Below is a small trained network, with its code and all its weights. Each question gives an input and a target symbol and asks what happens when units are switched off, that is, made to give their printed mean instead of their output.

import numpy as np


def w(rows, s, z=0):
    codes = np.array(rows[::2]) - 128.0
    scale = np.full(codes.shape[1], s)
    scale[-1] = z or s
    return codes * scale


def norm(h):
    return h / np.sqrt((h * h).mean(-1, keepdims=True) + 1e-5)


def f(y):
    return np.maximum(y, 0)


def softmax(a):
    e = np.exp(a - a.max(-1, keepdims=True))
    return e / e.sum(-1, keepdims=True)


def log_softmax(a):
    a = a - a.max(-1, keepdims=True)
    return a - np.log(np.exp(a).sum(-1, keepdims=True))


def net(x, mask):
    ids = ['βδζηθλμσφψω'.index(c) for c in x.split()]
    T = len(ids)
    res = E[ids] + P[:T]
    r = norm(res)
    for j in range(3):
        rows = slice(2 * j, 2 * j + 2)
        q, k, v = (r @ M[0][rows].T for M in (Q, K, V))
        z = softmax(np.where(np.tri(T) > 0, q @ k.T / 2**0.5, -1e9)) @ v
        o = O[0][rows]
        res = res + np.where(mask[j], z, o[:, -1]) @ o[:, :-1]
    y = f(norm(res) @ A[0][:, :-1].T + A[0][:, -1])
    res = res + np.where(mask[3:15], y, B[0][:, -1]) @ B[0][:, :-1]
    return log_softmax(norm(res)[-1] @ U[:, :-1].T + U[:, -1])


Q, K, V, O, A, B = {}, {}, {}, {}, {}, {}
E = w([
[128,155,123],'β',
[141,117,77],'δ',
[81,170,159],'ζ',
[146,112,70],'η',
[129,104,57],'θ',
[39,154,155],'λ',
[144,80,29],'μ',
[38,148,147],'σ',
[109,62,34],'φ',
[255,192,138],'ψ',
[169,29,218],'ω',
],0.0056)
P = w([
[207,111,212],'0',
[166,8,98],'1',
[161,2,97],'2',
[173,63,89],'3',
[117,79,99],'4',
[108,89,105],'5',
[134,125,65],'6',
[138,130,43],'7',
[93,76,69],'8',
[106,104,50],'9',
[162,142,55],'10',
],0.00083)
Q[0] = w([
[24,179,102],'H0',
[74,131,79],'H0',
[60,80,137],'H1',
[145,194,132],'H1',
[2,211,158],'H2',
[69,156,185],'H2',
],0.0093)
K[0] = w([
[101,2,157],'H0',
[55,77,180],'H0',
[214,207,78],'H1',
[121,69,118],'H1',
[50,232,32],'H2',
[41,211,109],'H2',
],0.008)
V[0] = w([
[144,42,254],'H0',
[164,71,82],'H0',
[232,202,149],'H1',
[119,224,65],'H1',
[103,110,228],'H2',
[117,52,146],'H2',
],0.0055)
O[0] = w([
[177,101,251,17],'H0',
[166,89,89,130],'H0',
[254,182,133,156],'H1',
[122,215,105,252],'H1',
[175,62,75,81],'H2',
[122,61,152,68],'H2',
],0.0066,0.0014)
A[0] = w([
[116,177,73,2],'N0',
[158,159,124,49],'N1',
[187,160,119,34],'N2',
[85,132,165,233],'N3',
[196,177,113,48],'N4',
[154,66,80,131],'N5',
[102,73,130,227],'N6',
[177,71,145,39],'N7',
[254,172,124,77],'N8',
[117,169,165,166],'N9',
[78,200,83,117],'N10',
[225,49,112,180],'N11',
],0.0051,0.0023)
B[0] = w([
[139,255,137,171],'N0',
[152,97,85,137],'N1',
[163,156,130,143],'N2',
[142,163,190,196],'N3',
[184,94,67,159],'N4',
[188,35,145,171],'N5',
[194,91,121,182],'N6',
[141,102,215,140],'N7',
[228,78,86,177],'N8',
[147,188,167,182],'N9',
[164,186,161,252],'N10',
[214,84,220,184],'N11',
],0.0037,0.0033)
U = w([
[250,174,113,171],'β',
[147,150,100,1],'δ',
[146,147,131,117],'ζ',
[88,101,77,149],'η',
[49,113,161,147],'θ',
[52,109,151,170],'λ',
[126,163,171,89],'μ',
[57,80,93,204],'σ',
[91,124,89,46],'φ',
[170,155,107,6],'ψ',
[173,48,220,158],'ω',
],0.013,0.0038)

Each question gives the input, a string of symbols that net reads in full, and the target symbol t.
The units are the heads (2 rows each of Q, K, V and O) and the neurons (one row each of A and B). Each row of codes is followed by its name. A weight is (code - 128) times the scale printed after its matrix; where a second scale follows, it is the last column's (O, A, B and U).
mask holds one flag per unit, heads first, then neurons. A switched-off unit (its flag False) gives its mean, the last column of its rows in O or B, instead of its output. The means were averaged over made-up inputs and are rounded, as every weight is.
A unit's drop is (log p(t) with every unit on - log p(t) with that unit switched off) / (log p(t) with every unit on - log p(t) with every unit switched off).
The circuit of an input: a set's keep is (log p(t) with only the set's units on - log p(t) with every unit switched off) / (log p(t) with every unit on - log p(t) with every unit switched off). Starting from the 12 units with the biggest drops (on a tie, the unit counted first), units are removed one at a time, each time the one whose removal leaves the highest keep (on an exact tie, the one counted first), for as long as the keep stays at least 0.8.
circuit, biggest first: the units of the circuit, biggest drop first
most important unit: the unit with the biggest drop
heads that matter: for each layer, one digit per head in row order, 1 if its drop is at least 0.15 and else 0, layers parted by /
drop when u is switched off: that unit's drop, to one decimal
input η ζ ω μ η, target ω: heads that matter : 000
input ζ ω β β, target ω: circuit, biggest first : (H1 H0)
input ζ φ δ λ, target σ: circuit, biggest first : (H1 H2)
input β β δ β σ λ β β ω, target β: heads that matter : 110
input ψ ψ ψ φ, target β: heads that matter : 010
input σ σ φ η, target σ: heads that matter : 010
input ω ζ ω λ φ, target ω: most important unit : H0
input δ ψ ψ λ ζ, target β: heads that matter : 011
input μ σ ζ ω β θ, target ω: heads that matter : 101
input ψ ζ μ ζ ω θ μ, target ω: heads that matter : 001
input ζ φ μ, target σ: heads that matter : 011
input ω η β, target ω: heads that matter : 000
input μ ζ δ ω ζ, target ω: circuit, biggest first : (H0 H1)
input δ φ θ, target σ: heads that matter : 010
input μ ζ φ ζ, target σ: circuit, biggest first : (H1 H2)
input ψ ω β θ, target ω: circuit, biggest first : (H2 N11)
input ζ η ζ ω ψ, target ω: circuit, biggest first : (H2 H1 N11)
input λ ω σ, target ω: circuit, biggest first : (H0)
input ζ ψ δ μ ψ φ, target β: drop when N2 is switched off : 0.0
input β θ λ, target β: drop when H2 is switched off : 0.2
input ζ ζ λ ψ λ ζ δ ζ ω μ, target ω: drop when H2 is switched off : 0.7
